Below are the code and all the weights of a small trained network. Each question names an input and a class and asks about switching units off, where a switched-off unit gives its printed mean instead of its output.

import numpy as np


def w(rows, s, z=0):
    codes = np.array(rows[::2]) - 128.0
    scale = np.full(codes.shape[1], s)
    scale[-1] = z or s
    return codes * scale


def f(y):
    return y / 2 * (1 + np.tanh(0.7978845608 * (y + 0.044715 * y**3)))


def log_softmax(a):
    a = a - a.max(-1, keepdims=True)
    return a - np.log(np.exp(a).sum(-1, keepdims=True))


def net(x, mask):
    res = np.array(x, float).reshape(1, 6) / 4 @ E
    y = f(res @ A[0][:, :-1].T + A[0][:, -1])
    res = res + np.where(mask, y, B[0][:, -1]) @ B[0][:, :-1]
    return log_softmax(res[-1] @ U[:, :-1].T + U[:, -1])


A, B = {}, {}
E = w([
[66,163,65,208],'x0',
[22,146,108,21],'x1',
[198,90,1,102],'x2',
[179,250,130,112],'x3',
[179,93,177,102],'x4',
[144,87,186,123],'x5',
],0.0088)
A[0] = w([
[146,68,65,177,74],'n0',
[245,90,153,149,150],'n1',
[141,95,193,205,106],'n2',
[86,105,48,222,72],'n3',
[29,156,207,95,250],'n4',
[114,179,201,193,114],'n5',
[120,86,158,152,8],'n6',
[60,114,210,99,176],'n7',
[113,136,33,157,40],'n8',
[120,91,151,138,2],'n9',
[51,100,102,42,231],'n10',
[59,135,60,116,175],'n11',
[121,194,102,200,232],'n12',
[220,102,127,80,164],'n13',
[78,48,193,106,160],'n14',
[55,102,180,82,144],'n15',
[177,124,107,103,76],'n16',
[101,122,123,220,27],'n17',
[198,63,190,172,76],'n18',
[169,194,194,215,104],'n19',
[165,123,200,194,132],'n20',
[38,86,122,76,71],'n21',
[207,147,64,81,186],'n22',
[78,81,190,84,114],'n23',
],0.012,0.0037)
B[0] = w([
[33,140,52,124,178],'n0',
[110,178,94,69,225],'n1',
[167,51,203,29,195],'n2',
[37,57,117,163,197],'n3',
[176,154,126,171,251],'n4',
[147,192,224,125,202],'n5',
[126,72,123,127,143],'n6',
[238,143,167,139,221],'n7',
[63,106,93,158,186],'n8',
[168,13,85,123,134],'n9',
[214,131,139,213,228],'n10',
[130,49,104,213,200],'n11',
[45,165,206,212,212],'n12',
[153,228,38,78,201],'n13',
[223,125,103,91,216],'n14',
[228,138,108,182,206],'n15',
[146,184,109,143,148],'n16',
[105,111,214,141,162],'n17',
[146,66,84,1,213],'n18',
[78,198,205,87,213],'n19',
[93,101,185,43,201],'n20',
[139,134,69,196,188],'n21',
[104,233,106,177,210],'n22',
[200,94,110,120,200],'n23',
],0.0072,0.011)
U = w([
[214,93,145,214,75],'0',
[12,45,74,252,131],'1',
[160,169,144,159,247],'2',
[91,154,254,153,98],'3',
[150,29,156,23,86],'4',
[117,207,64,121,97],'5',
],0.0086,0.011)

Each question gives the input, the list of numbers given to net, and the class t.
The units are the neurons (one row each of A and B). Each row of codes is followed by its name. A weight is (code - 128) times the scale printed after its matrix; where a second scale follows, it is the last column's (A, B and U).
mask holds one flag per neuron, in row order. A switched-off neuron (its flag False) gives its mean, the last column of its row in B, instead of its output. The means were averaged over made-up inputs and are rounded, as every weight is.
A unit's drop is (log p(t) with every unit on - log p(t) with that unit switched off) / (log p(t) with every unit on - log p(t) with every unit switched off).
The circuit of an input: a set's keep is (log p(t) with only the set's units on - log p(t) with every unit switched off) / (log p(t) with every unit on - log p(t) with every unit switched off). Starting from the 12 units with the biggest drops (on a tie, the unit counted first), units are removed one at a time, each time the one whose removal leaves the highest keep (on an exact tie, the one counted first), for as long as the keep stays at least 0.8.
circuit, biggest first: the units of the circuit, biggest drop first
k most important neurons: the k neurons with the biggest drops, biggest first
drop of u: that unit's drop, to one decimal
input [8,-6,-2,-3,0,0], class 3: circuit, biggest first => [n19, n17]
input [2,-8,-6,0,8,-6], class 3: 3 most important neurons => [n19, n5, n12]
input [-7,-5,2,1,-1,5], class 4: circuit, biggest first => [n18]
input [-8,6,8,-2,-2,-3], class 5: 3 most important neurons => [n13, n22, n7]
input [0,-5,7,-3,8,3], class 4: 4 most important neurons => [n18, n2, n12, n4]
input [-2,-3,-5,3,3,-1], class 3: 2 most important neurons => [n19, n5]
input [7,-5,1,-4,4,2], class 4: 2 most important neurons => [n2, n18]
input [-6,8,5,0,6,-7], class 5: 2 most important neurons => [n13, n22]
input [5,1,-4,-4,4,-5], class 0: drop of n0 => 0.2
input [4,0,1,-3,3,3], class 1: drop of n8 => -0.1
input [4,-7,-2,-5,0,-4], class 3: drop of n17 => 0.3
input [4,2,3,5,-4,-4], class 1: drop of n12 => 0.0
